Below are the code and all the weights of a small trained network. Each question names an input and a class and asks about switching units off, where a switched-off unit gives its printed mean instead of its output.

import numpy as np


def w(rows, s, z=0):
    codes = np.array(rows[::2]) - 128.0
    scale = np.full(codes.shape[1], s)
    scale[-1] = z or s
    return codes * scale


def norm(h):
    return h / np.sqrt((h * h).mean(-1, keepdims=True) + 1e-5)


def f(y):
    return np.maximum(y, 0)


def log_softmax(a):
    a = a - a.max(-1, keepdims=True)
    return a - np.log(np.exp(a).sum(-1, keepdims=True))


def net(x, mask):
    res = np.array(x, float).reshape(1, 5) / 4 @ E
    u = 0
    for l in range(3):
        y = f(norm(res) @ A[l][:, :-1].T + A[l][:, -1])
        res = res + np.where(mask[u : u + 5], y, B[l][:, -1]) @ B[l][:, :-1]
        u += 5
    return log_softmax(norm(res)[-1] @ U[:, :-1].T + U[:, -1])


A, B = {}, {}
E = w([
[161,83,73,147],'x0',
[150,203,54,32],'x1',
[131,126,129,126],'x2',
[81,54,105,4],'x3',
[127,129,127,132],'x4',
],0.0031)
A[0] = w([
[114,106,86,27,124],'L0N0',
[255,249,98,125,95],'L0N1',
[111,107,202,53,149],'L0N2',
[181,143,120,86,229],'L0N3',
[188,168,144,74,248],'L0N4',
],0.0054,0.0016)
B[0] = w([
[229,253,73,121,253],'L0N0',
[4,46,172,126,252],'L0N1',
[64,175,81,219,206],'L0N2',
[55,201,127,177,206],'L0N3',
[57,198,234,221,218],'L0N4',
],0.0038,0.0034)
A[1] = w([
[128,188,27,162,254],'L1N0',
[85,47,134,186,222],'L1N1',
[104,183,226,110,48],'L1N2',
[2,166,121,155,163],'L1N3',
[157,205,161,175,172],'L1N4',
],0.0056,0.0018)
B[1] = w([
[197,38,157,149,232],'L1N0',
[251,142,144,72,217],'L1N1',
[207,120,168,60,173],'L1N2',
[83,1,123,205,255],'L1N3',
[74,169,123,53,202],'L1N4',
],0.0047,0.0051)
A[2] = w([
[249,206,80,184,4],'L2N0',
[193,118,253,109,82],'L2N1',
[144,91,217,171,52],'L2N2',
[95,177,55,76,178],'L2N3',
[213,142,192,202,250],'L2N4',
],0.0048,0.0016)
B[2] = w([
[223,191,127,199,171],'L2N0',
[39,199,91,148,208],'L2N1',
[188,216,6,150,223],'L2N2',
[126,228,151,207,176],'L2N3',
[60,118,86,4,254],'L2N4',
],0.0039,0.0036)
U = w([
[65,253,124,90,200],'0',
[72,8,103,178,174],'1',
[254,201,59,138,177],'2',
[232,50,140,20,53],'3',
[46,132,249,154,6],'4',
],0.0077,0.0016)

Each question gives the input, the list of numbers given to net, and the class t.
The units are the neurons (one row each of A and B). Each row of codes is followed by its name. A weight is (code - 128) times the scale printed after its matrix; where a second scale follows, it is the last column's (A, B and U).
mask holds one flag per neuron, layer by layer. A switched-off neuron (its flag False) gives its mean, the last column of its row in B, instead of its output. The means were averaged over made-up inputs and are rounded, as every weight is.
A unit's drop is (log p(t) with every unit on - log p(t) with that unit switched off) / (log p(t) with every unit on - log p(t) with every unit switched off).
The circuit of an input: a set's keep is (log p(t) with only the set's units on - log p(t) with every unit switched off) / (log p(t) with every unit on - log p(t) with every unit switched off). Starting from the 12 units with the biggest drops (on a tie, the unit counted first), units are removed one at a time, each time the one whose removal leaves the highest keep (on an exact tie, the one counted first), for as long as the keep stays at least 0.8.
units of the circuit, in order: the units of the circuit, biggest drop first
most important unit: the unit with the biggest drop
k most important neurons: the k neurons with the biggest drops, biggest first
k most important neurons of layer l: the k neurons of layer l with the biggest drops, biggest first
input [-1,0,5,-8,4], class 0: units of the circuit, in order => (L2N4 L1N4)
input [1,2,-1,-6,-3], class 1: units of the circuit, in order => (L0N1 L1N3)
input [-7,3,-4,-4,7], class 4: units of the circuit, in order => (L0N1 L1N3)
input [2,3,-6,8,-2], class 2: most important neuron => (L0N0)
input [6,1,8,8,3], class 2: units of the circuit, in order => (L0N0 L0N1 L2N4)
input [7,-7,6,6,5], class 3: 3 most important neurons => (L1N1 L1N3 L0N1)
input [-1,-6,2,-1,-1], class 0: 2 most important neurons of layer 2 => (L2N1 L2N4)
input [-1,-3,6,-5,7], class 0: 2 most important neurons => (L2N4 L2N1)
input [5,7,1,-3,8], class 1: units of the circuit, in order => (L0N1 L1N3)
input [-6,-2,-7,2,-3], class 1: 2 most important neurons => (L1N3 L0N2)
input [8,-8,-5,4,8], class 3: 3 most important neurons => (L1N1 L1N3 L0N1)
input [-3,-7,-7,0,-2], class 0: 2 most important neurons of layer 1 => (L1N0 L1N1)
input [-5,-8,7,-2,-7], class 0: 2 most important neurons => (L0N1 L1N0)
input [-5,6,-8,-7,3], class 4: 2 most important neurons => (L0N1 L1N3)
input [-4,0,1,2,-8], class 1: most important unit => L0N2
input [1,2,8,3,-2], class 2: 3 most important neurons => (L0N0 L0N1 L1N0)
input [-2,3,0,-8,-2], class 4: 3 most important neurons => (L0N1 L1N3 L0N0)
input [-8,-8,5,0,4], class 0: 3 most important neurons of layer 1 => (L1N0 L1N1 L1N2)
input [4,-4,5,6,-8], class 3: 3 most important neurons => (L1N3 L2N2 L0N1)
input [4,-8,3,0,-6], class 2: 2 most important neurons of layer 2 => (L2N2 L2N1)
input [-1,-3,8,-3,8], class 0: most important neuron => (L2N1)
input [5,-8,-2,6,7], class 3: 3 most important neurons of layer 0 => (L0N1 L0N4 L0N3)
input [-3,-7,-1,-2,4], class 0: 2 most important neurons => (L2N1 L0N1)
input [8,5,0,7,-6], class 2: 2 most important neurons of layer 0 => (L0N0 L0N1)
input [-5,-4,-7,1,3], class 1: 2 most important neurons of layer 2 => (L2N2 L2N3)
input [5,5,-3,6,1], class 2: 2 most important neurons => (L0N0 L1N0)
